Below are the code and all the weights of a small trained network. Each question names an input and a target symbol and asks about switching units off, where a switched-off unit gives its printed mean instead of its output.

import numpy as np


def w(rows, s, z=0):
    codes = np.array(rows[::2]) - 128.0
    scale = np.full(codes.shape[1], s)
    scale[-1] = z or s
    return codes * scale


def softmax(a):
    e = np.exp(a - a.max(-1, keepdims=True))
    return e / e.sum(-1, keepdims=True)


def log_softmax(a):
    a = a - a.max(-1, keepdims=True)
    return a - np.log(np.exp(a).sum(-1, keepdims=True))


def net(x, mask):
    ids = ['ΔΛΣΦαβγεζηθμτω'.index(c) for c in x.split()]
    T = len(ids)
    res = E[ids] + P[:T]
    u = 0
    for l in range(2):
        r = res
        for j in range(3):
            rows = slice(2 * j, 2 * j + 2)
            q, k, v = (r @ M[l][rows].T for M in (Q, K, V))
            z = softmax(np.where(np.tri(T) > 0, q @ k.T / 2**0.5, -1e9)) @ v
            o = O[l][rows]
            res = res + np.where(mask[u + j], z, o[:, -1]) @ o[:, :-1]
        u += 3
    return log_softmax(res[-1] @ U[:, :-1].T + U[:, -1])


Q, K, V, O = {}, {}, {}, {}
E = w([
[180,157,143,114,149,105,222,145],'Δ',
[119,70,123,81,131,92,70,106],'Λ',
[125,134,149,180,163,118,69,166],'Σ',
[106,184,111,57,191,98,137,161],'Φ',
[189,95,165,99,196,131,127,143],'α',
[168,58,167,163,106,87,127,112],'β',
[89,141,111,130,97,57,132,125],'γ',
[54,165,221,107,177,133,139,121],'ε',
[99,62,121,118,125,117,162,186],'ζ',
[148,133,185,102,117,97,125,157],'η',
[106,117,131,95,123,165,149,76],'θ',
[162,110,165,98,184,3,124,163],'μ',
[162,174,162,125,174,88,119,68],'τ',
[123,113,76,138,182,102,142,105],'ω',
],0.021)
P = w([
[200,164,81,52,94,207,72,254],'0',
[146,90,170,70,155,120,126,175],'1',
[144,76,163,77,159,109,114,168],'2',
[132,80,157,75,165,106,124,153],'3',
[134,69,143,86,190,99,111,146],'4',
[123,83,130,88,202,97,115,133],'5',
[115,81,123,90,201,109,120,129],'6',
[116,72,124,94,220,96,116,110],'7',
[113,77,122,105,225,102,116,97],'8',
[110,70,115,112,223,107,109,89],'9',
[98,80,119,100,241,101,102,86],'10',
[105,93,107,101,233,112,124,79],'11',
],0.0095)
Q[0] = w([
[93,193,128,161,111,155,153,112],'0.h0',
[119,115,155,123,164,131,177,120],'0.h0',
[136,88,166,116,111,114,104,110],'0.h1',
[205,130,84,149,59,166,88,148],'0.h1',
[127,145,100,86,122,112,118,130],'0.h2',
[136,63,167,45,251,77,102,118],'0.h2',
],0.013)
K[0] = w([
[99,39,173,187,217,94,92,151],'0.h0',
[117,100,121,40,24,121,88,135],'0.h0',
[126,92,81,96,109,170,74,110],'0.h1',
[48,77,140,181,196,63,209,107],'0.h1',
[114,119,125,212,108,142,125,141],'0.h2',
[212,185,68,66,57,237,77,254],'0.h2',
],0.0095)
V[0] = w([
[62,169,101,157,135,190,138,138],'0.h0',
[221,212,84,143,83,156,126,87],'0.h0',
[97,192,59,120,159,45,202,114],'0.h1',
[192,105,9,210,118,124,124,171],'0.h1',
[143,134,198,216,83,79,214,103],'0.h2',
[96,35,102,112,192,95,124,3],'0.h2',
],0.0071)
O[0] = w([
[61,143,38,150,197,207,112,92,92],'0.h0',
[131,220,164,183,193,136,136,93,114],'0.h0',
[35,86,136,91,165,27,167,65,73],'0.h1',
[133,114,199,222,135,138,215,160,110],'0.h1',
[114,52,255,76,237,144,115,25,1],'0.h2',
[22,90,197,123,228,165,72,201,36],'0.h2',
],0.0066,0.0098)
Q[1] = w([
[177,155,121,142,141,107,120,148],'1.h0',
[191,163,47,98,66,148,108,161],'1.h0',
[196,119,99,114,71,96,122,95],'1.h1',
[127,114,133,160,154,138,111,70],'1.h1',
[92,131,83,111,130,213,111,83],'1.h2',
[192,117,85,62,123,7,168,141],'1.h2',
],0.015)
K[1] = w([
[108,128,54,199,73,120,138,165],'1.h0',
[255,145,31,113,58,158,110,173],'1.h0',
[150,240,58,152,68,130,149,224],'1.h1',
[153,136,164,136,121,150,103,54],'1.h1',
[137,49,187,107,167,9,27,84],'1.h2',
[187,223,1,146,57,190,88,120],'1.h2',
],0.0097)
V[1] = w([
[110,77,88,203,152,13,135,164],'1.h0',
[102,153,91,121,73,163,117,125],'1.h0',
[142,110,168,34,100,48,145,193],'1.h1',
[105,109,160,141,151,23,190,122],'1.h1',
[89,61,170,128,13,125,184,177],'1.h2',
[142,132,158,146,92,3,11,111],'1.h2',
],0.0063)
O[1] = w([
[130,77,27,154,88,192,63,132,76],'1.h0',
[8,89,222,191,126,127,125,62,226],'1.h0',
[89,255,143,101,138,169,90,127,253],'1.h1',
[146,149,36,138,127,114,241,196,40],'1.h1',
[137,148,71,142,139,222,108,80,146],'1.h2',
[166,107,87,208,235,56,49,91,123],'1.h2',
],0.0066,0.0076)
U = w([
[133,86,108,2,79,105,11,91,21],'Δ',
[102,37,80,102,103,147,143,198,150],'Λ',
[205,66,139,212,47,120,116,85,62],'Σ',
[88,164,123,232,147,162,37,156,94],'Φ',
[158,102,128,101,164,29,98,151,77],'α',
[224,79,149,73,223,230,100,138,143],'β',
[198,146,109,105,95,117,208,87,37],'γ',
[102,142,89,136,73,82,108,75,167],'ε',
[122,115,105,85,84,217,122,45,126],'ζ',
[164,150,141,104,79,126,102,145,251],'η',
[105,103,61,173,166,124,129,37,191],'θ',
[159,205,137,151,129,108,84,8,36],'μ',
[124,199,59,44,150,135,91,143,2],'τ',
[22,135,211,123,143,140,146,88,146],'ω',
],0.0061,0.0083)

Each question gives the input, a string of symbols that net reads in full, and the target symbol t.
The units are the heads (2 rows each of Q, K, V and O). Each row of codes is followed by its name. A weight is (code - 128) times the scale printed after its matrix; where a second scale follows, it is the last column's (O and U).
mask holds one flag per head, layer by layer. A switched-off head (its flag False) gives its mean, the last column of its rows in O, instead of its output. The means were averaged over made-up inputs and are rounded, as every weight is.
A unit's drop is (log p(t) with every unit on - log p(t) with that unit switched off) / (log p(t) with every unit on - log p(t) with every unit switched off).
The circuit of an input: a set's keep is (log p(t) with only the set's units on - log p(t) with every unit switched off) / (log p(t) with every unit on - log p(t) with every unit switched off). Starting from all 6 units, units are removed one at a time, each time the one whose removal leaves the highest keep (on an exact tie, the one counted first), for as long as the keep stays at least 0.8.
circuit, biggest first: the units of the circuit, biggest drop first
unit that matters most: the unit with the biggest drop
which heads matter: for each layer, one digit per head in row order, 1 if its drop is at least 0.15 and else 0, layers parted by /
drop when u is switched off: that unit's drop, to one decimal
input Σ Λ γ, target Σ: unit that matters most -> 1.h1
input ε ε θ, target Δ: which heads matter -> 110 / 010
input μ ε Δ τ ω θ τ η ζ Δ, target τ: circuit, biggest first -> (1.h1, 1.h0, 0.h0)
input ζ ε Φ ω ω β ω Δ β ω ε Λ, target ζ: circuit, biggest first -> (1.h2, 0.h1, 0.h0)
input α β θ Σ ζ Δ Λ β τ γ Λ ε, target η: circuit, biggest first -> (0.h0, 0.h1, 0.h2)
input ω Σ ω ω Λ, target Λ: circuit, biggest first -> (0.h1, 1.h1, 1.h0, 0.h2)
input θ Φ θ θ, target ω: circuit, biggest first -> (1.h0, 0.h0)
input μ Λ Λ θ Φ, target τ: circuit, biggest first -> (1.h1, 0.h0, 1.h0)
input μ Λ Φ Δ ω θ η θ ω μ θ μ, target τ: circuit, biggest first -> (1.h1, 0.h0, 1.h0)
input Δ τ ω Φ τ Δ, target γ: which heads matter -> 011 / 010
input β ω θ β Λ θ θ θ Δ, target β: circuit, biggest first -> (0.h2, 1.h2, 1.h0)
input β θ Δ τ τ θ η τ γ α, target β: circuit, biggest first -> (0.h2, 1.h0)
input τ τ τ Λ, target α: which heads matter -> 100 / 001
input β ω Λ γ Φ, target β: unit that matters most -> 0.h2
input θ β Σ ζ α ε β Λ ζ β Φ, target ω: which heads matter -> 100 / 101
input Φ ω ζ β Σ Δ Φ, target ε: which heads matter -> 011 / 100
input Σ ζ Λ θ θ β, target Σ: which heads matter -> 001 / 010
input Λ ε ω, target Φ: drop when 0.h2 is switched off -> 0.5
input θ ω Σ ζ η θ γ Λ Λ τ Φ, target ω: drop when 0.h0 is switched off -> 0.2
input η τ ε Σ β ω, target μ: drop when 1.h0 is switched off -> 0.1
input Σ ζ τ, target Σ: drop when 1.h1 is switched off -> 0.4
input ε ω ζ Σ β η, target Δ: unit that matters most -> 0.h1
